Each row is followed by its class.
-92,-56,86,-65,63,127,50,-1,113,-80,-93,83,224,-47,-64,139,-110,-92,-74,-142,25,-13,88,-28,66,96,72,-45,258,-35,-36,-139,-16,-136,135 => J_546
232,-260,147,-339,254,90,272,271,353,227,65,223,-23,100,14,307,-448,-375,15,-95,-206,112,52,84,59,366,383,-159,527,-221,417,190,217,-662,494 => J_903
6,86,597,34,-170,52,108,-148,-41,80,-161,223,-68,112,-5,-187,180,-55,-513,-583,64,-187,-75,220,-365,147,-88,420,-169,205,597,63,-189,-168,61 => J_985
30,27,-85,29,24,186,90,-21,-20,-56,36,38,27,-110,59,238,-35,-4,-26,-103,113,-89,-69,-171,51,-12,-38,-132,39,105,-74,65,-154,34,-50 => J_971
180,142,341,-243,44,-273,-176,186,269,355,-113,-386,3,-81,-174,100,173,211,152,121,401,-400,21,538,-152,-155,-177,374,-410,-118,299,-111,61,-281,-135 => J_225
98,194,202,40,84,-166,1,-309,-11,151,-89,-20,-318,-51,289,-294,175,-164,-71,-192,58,-82,222,263,-77,-221,-40,292,-310,104,341,-39,35,-4,113 => J_225
98,123,-90,86,33,199,76,-26,-88,-110,44,36,42,-115,31,255,-1,8,17,-2,58,-114,-102,-165,37,-40,-64,-123,87,102,-94,59,-139,41,-67 => J_903
-122,-34,29,-38,173,-500,-404,77,-254,-15,146,200,-321,-94,-117,-124,132,48,56,865,440,-509,-5,260,-156,-4,-202,218,-218,-64,158,14,117,-76,-148 => J_454
42,60,138,458,114,105,289,-347,-374,-406,-23,124,-168,75,172,140,-3,-225,-114,85,-55,284,25,-407,-67,95,-147,0,235,-6,-147,-75,-26,-67,-42 => J_169
-135,298,471,358,-72,-101,-59,-185,-180,12,-206,63,145,-165,48,131,269,-50,-99,-475,255,129,90,110,-42,-246,-341,62,-715,-36,-218,-144,-372,307,-363 => J_546
25,46,187,-3,115,76,44,-72,31,-106,-46,216,-474,53,-92,88,137,-120,-98,-223,162,162,-53,47,-163,204,-49,138,114,15,490,193,-62,-129,-69 => J_985
246,337,100,352,-34,90,-105,-119,-174,81,-100,-288,-52,181,-176,-238,183,-260,40,-306,-113,318,-58,347,-59,-86,202,92,-153,-192,148,11,-14,-91,-215 => J_169
-33,0,-260,75,-76,-14,103,-160,-15,-57,89,-128,-18,-26,126,-45,139,-45,20,147,-130,142,-35,-49,87,-232,-20,-33,-193,14,-131,63,40,125,-69 => J_546
-472,-104,181,9,124,194,0,58,386,20,-353,103,68,1,367,27,27,-170,67,-248,184,137,4,-418,581,-147,199,-66,-152,-45,-471,-134,-451,454,-75 => J_971
-127,-82,-401,-18,-111,65,156,-166,15,17,118,-164,71,-9,27,-2,74,-5,-3,78,-177,181,-53,-104,69,-206,-16,-196,-149,4,-132,40,82,-27,-33 => J_985
-139,244,167,34,91,-50,425,-188,-197,308,-151,-305,-249,-163,-138,-201,487,308,104,385,65,33,-87,46,-107,-235,81,168,-683,17,280,645,-118,-134,69 => J_454
-129,200,392,588,145,-103,-82,-262,-361,-232,-243,-16,85,-17,-144,199,398,-158,283,151,145,-60,-9,-5,43,-410,-187,73,-458,-140,-244,-158,-78,-66,-282 => J_169
-39,-67,232,55,34,114,87,-44,74,-157,-111,62,223,-27,-49,183,-52,-75,-162,-76,64,-90,96,-30,-15,63,4,52,179,-50,18,-168,32,-209,61 => J_971
330,213,329,114,219,-75,-548,93,259,-296,-43,248,-356,215,175,99,-58,-213,362,58,304,-559,-100,255,75,-135,50,435,209,83,188,-82,-161,36,9 => J_225
36,138,-321,-26,-74,-47,-269,43,12,31,202,209,-350,-92,-95,202,-112,-101,76,-66,190,265,-236,132,4,298,-167,-97,-257,-58,256,428,-68,176,-226 => J_656
-26,-75,169,33,19,117,48,-25,144,-130,-117,69,277,48,-84,108,-107,-153,-146,-131,42,-36,62,-39,-27,40,54,30,214,-65,-10,-175,-12,-154,59 => J_985
-220,-165,366,406,239,90,-41,-293,-30,-479,-34,112,4,28,332,-58,105,-241,-80,240,-215,-222,119,-423,75,-311,74,132,427,12,-413,-463,346,185,3 => J_454
-87,-23,-325,160,-56,85,141,-187,-124,-76,104,-131,-4,-23,-16,-59,143,-9,55,169,-260,43,-25,-95,12,-164,-40,-170,-157,27,-95,46,164,-72,-49 => J_656
108,95,-128,-28,9,182,94,9,-17,-58,70,39,-23,-104,11,277,8,32,-38,-13,95,-39,-135,-178,49,70,-52,-113,118,94,-46,148,-178,6,-39 => J_169
124,105,-68,-94,45,149,77,-12,-90,-84,73,69,-21,-159,64,283,-11,7,-35,-14,88,-75,-110,-150,20,-18,-113,-63,164,123,-63,-22,-159,37,-25 => J_454
75,64,-209,13,-1,166,79,-34,-106,-100,101,35,12,-115,-44,279,5,36,10,42,49,-72,-133,-211,12,-17,-94,-143,53,93,-89,78,-158,-1,-44 => J_971
-260,104,122,432,29,-56,35,-238,224,-254,-108,124,-356,-57,119,-248,485,-474,-332,328,30,131,-208,-136,118,-179,122,359,-347,-160,-26,-101,-222,274,-456 => J_971
-77,-78,9,32,45,-162,-245,-96,-370,-297,36,97,-429,-123,312,-24,226,265,259,545,-438,-298,148,53,185,-178,-185,61,81,221,162,372,441,64,191 => J_656
25,-40,-113,1,-23,23,225,-94,-86,-27,36,-117,-5,-84,95,93,142,9,-88,203,-144,110,-52,-147,-37,-188,-76,-75,-65,-2,-97,-9,91,-29,-107 => J_971
-291,-111,255,-173,300,223,316,-48,-3,-162,-118,-33,-372,-136,96,132,297,23,16,899,37,67,-4,-193,280,38,56,-72,-197,36,98,498,-15,-116,77 => J_971
208,329,-143,16,-31,76,-72,43,-267,79,66,-30,-58,-84,-70,131,-82,-105,-47,-58,227,86,-127,168,-15,74,-197,-161,-216,57,79,32,-318,6,-175 => J_169
-47,-5,22,74,24,91,113,-90,9,-142,-36,53,220,-20,-120,104,-49,-112,-20,-63,-29,83,66,-8,-14,46,17,15,93,-83,-11,-112,49,-127,145 => J_454
19,72,-294,70,-89,70,174,-174,-178,-88,172,-102,3,-68,3,74,134,22,93,137,-211,134,-52,-56,42,-181,-105,-84,-166,3,-73,25,101,52,-13 => J_225
73,92,-156,51,51,181,6,-57,-75,-98,65,-2,-79,-119,39,228,26,41,71,9,75,-127,-80,-134,59,-16,-76,-124,11,122,-67,156,-119,36,-67 => J_903
-120,105,678,428,266,83,-70,-35,191,-101,-513,38,-490,-7,353,-78,70,-96,-166,149,334,-359,0,-31,-41,46,56,359,18,44,403,511,-195,-200,-327 => J_985
40,51,-398,98,-71,115,242,-211,-104,-98,164,-148,44,-18,19,129,66,-20,45,80,-143,282,-65,-136,36,-152,-72,-137,-112,-48,-132,106,38,32,-14 => J_903
-36,-55,212,-19,57,90,117,-6,-13,-120,-111,35,236,9,-158,160,-102,-41,-40,9,55,0,72,-37,-37,86,4,59,152,-93,26,-173,53,-227,119 => J_985
76,14,-110,-65,50,142,52,-11,-27,-50,64,17,-36,-134,59,216,3,24,-30,5,29,-87,-66,-211,82,-26,-68,-137,70,128,-128,70,-155,75,-33 => J_169
102,119,-150,17,57,227,125,-23,-141,-106,88,17,-34,-101,16,294,-48,14,46,-9,109,-82,-113,-218,27,31,-52,-142,69,96,-86,164,-195,-34,-4 => J_985
-65,-15,-396,190,-100,29,118,-210,-131,-62,201,-175,36,18,12,30,106,-14,98,150,-188,123,-68,-48,22,-179,-126,-129,-202,-36,-123,105,162,14,-90 => J_546
-14,34,-262,63,-23,-32,196,-178,-80,52,108,-157,-125,-77,-25,-23,184,59,19,255,-107,139,-96,-119,-46,-156,-59,-23,-279,-34,-38,162,37,13,-105 => J_903
101,120,-101,9,36,164,72,-34,-113,-108,73,39,-22,-121,-1,235,33,11,31,17,65,-67,-91,-147,16,11,-124,-104,37,114,-81,53,-153,44,-35 => J_454
98,-6,-67,-131,43,105,91,1,-28,21,43,-22,6,-112,50,279,-62,92,37,36,82,-47,-57,-206,66,-46,-40,-164,3,86,-102,146,-103,-10,20 => J_971
140,125,-169,-15,21,145,77,-46,-136,-98,115,33,-35,-121,50,244,-28,46,30,4,20,-44,-92,-172,68,-35,-128,-139,74,129,-92,70,-116,110,-21 => J_169
-13,-55,-237,87,-15,129,27,-121,88,-166,69,-33,-69,15,109,6,92,-144,43,66,-199,50,-76,-24,73,-153,2,-10,27,29,-34,-29,116,23,-91 => J_454
-141,-231,-284,-873,23,-241,-227,309,667,689,261,-124,-431,-197,-31,39,24,44,-214,-55,387,-312,-241,278,137,241,5,116,-36,41,437,108,-165,-102,-8 => J_546
123,-106,253,-180,142,-185,-231,50,471,207,-157,-66,-97,239,172,-172,-217,-285,-19,-436,187,-2,96,31,81,-95,222,65,165,-6,-31,-366,-119,-17,145 => J_903
-65,53,-122,106,-27,87,183,-142,-60,-78,8,-31,-99,-56,71,51,108,-2,-126,206,-36,49,-136,-140,-47,-183,-58,50,-50,26,100,3,15,-110,-83 => J_903
-154,-109,300,-32,118,78,-323,-242,490,-235,-192,-51,40,208,346,-267,100,-344,24,-209,68,-220,218,282,358,-388,115,317,53,71,-27,-453,142,269,56 => J_656
29,-60,-216,-73,-28,24,175,-159,-31,-77,149,-85,-58,-3,115,49,67,-19,37,134,-205,127,-35,-79,80,-219,-40,-17,-53,5,-30,2,169,-3,76 => J_454
155,87,-76,-24,24,136,100,-11,-65,-42,94,1,-7,-77,23,238,-28,-20,-31,-66,46,-25,-95,-140,17,1,-81,-138,96,73,-71,124,-155,53,-63 => J_546
130,114,-72,-6,30,145,67,-24,-73,-62,72,28,-33,-112,10,244,29,-15,8,-81,54,-35,-101,-137,21,-25,-79,-101,-1,75,-64,117,-169,42,-35 => J_454
-3,22,32,84,-45,169,137,-82,-66,-108,-47,15,332,35,-118,198,-149,-43,-12,-201,24,35,29,29,-55,90,-52,-33,130,-54,5,-44,-37,-199,113 => J_225
93,91,-93,-35,31,181,151,-67,-141,-79,63,10,-5,-125,-27,277,43,32,56,2,31,48,-96,-193,81,-40,-61,-149,19,73,-118,88,-158,24,-43 => J_656
-98,-90,30,-98,47,30,53,-32,163,14,-46,88,165,-36,-78,154,-160,-71,-85,-190,146,105,59,-54,55,82,48,12,85,-91,13,-55,-73,-90,153 => J_169
-62,-78,-194,81,39,45,156,-144,10,-58,80,-81,-109,-63,61,29,120,-79,-24,210,-114,70,-73,-221,32,-219,7,-39,-105,-16,-96,54,34,5,-99 => J_546
-5,-96,4,-41,49,58,4,-35,119,-100,-31,52,177,23,-48,119,-158,-108,2,-182,-38,43,124,11,52,58,45,-32,246,-55,6,-38,48,-92,190 => J_546
21,6,-236,243,-6,52,200,-194,-69,-138,125,-114,-10,0,8,-13,109,-157,-53,175,-205,56,-72,-109,-67,-170,5,-61,-11,-53,-87,8,133,-87,-110 => J_546
-64,26,-215,180,-55,76,233,-186,-157,-58,79,-51,-51,-71,-12,44,242,-78,-3,148,-95,206,-88,-110,15,-144,-22,-56,-206,-35,-34,60,32,-27,-139 => J_656
-104,-63,358,-186,125,-190,-65,-143,169,285,-61,-427,-173,-107,-66,-88,280,-38,-152,-323,251,-48,20,431,-95,-414,7,393,-416,-107,217,-191,-5,-122,-137 => J_169
-27,141,314,620,-151,168,-112,-192,469,-138,-249,44,300,228,-94,-312,82,-152,-214,-385,-107,-640,17,236,-171,92,117,303,112,95,189,-65,-135,-285,-166 => J_985
-10,-110,646,-678,69,-25,252,211,-30,408,-78,63,-299,-230,-145,417,-32,323,-238,-445,300,-5,-311,12,-98,190,-219,291,-149,68,521,250,-325,-20,-28 => J_971
49,34,-185,-27,36,168,94,-18,-108,-47,94,-24,-11,-133,33,229,16,67,23,50,46,-45,-67,-234,91,-39,-93,-179,11,120,-157,84,-155,79,-22 => J_169
-2,1,156,-219,180,-287,-384,-40,223,73,-148,-152,-271,-255,106,-260,377,-180,-121,-177,-94,-3,359,304,44,-364,83,23,-198,65,-86,-59,-136,227,70 => J_656
-43,11,205,-42,54,41,91,9,131,-48,-96,59,185,-77,-107,93,-3,-69,-128,-63,104,-60,57,-5,-10,80,57,100,89,-45,8,-119,-113,-116,148 => J_454
-80,57,232,-98,186,-156,-13,41,167,229,-129,-10,-207,-139,-241,111,65,-283,-159,-288,335,313,-63,25,-192,61,-13,-1,-358,-234,-15,-164,-338,-123,-273 => J_985
289,59,113,-182,6,7,-179,-118,213,76,100,-252,-177,95,-82,60,-16,-251,45,-554,-87,253,35,699,-5,-39,-55,229,-337,-172,512,451,142,26,17 => J_546
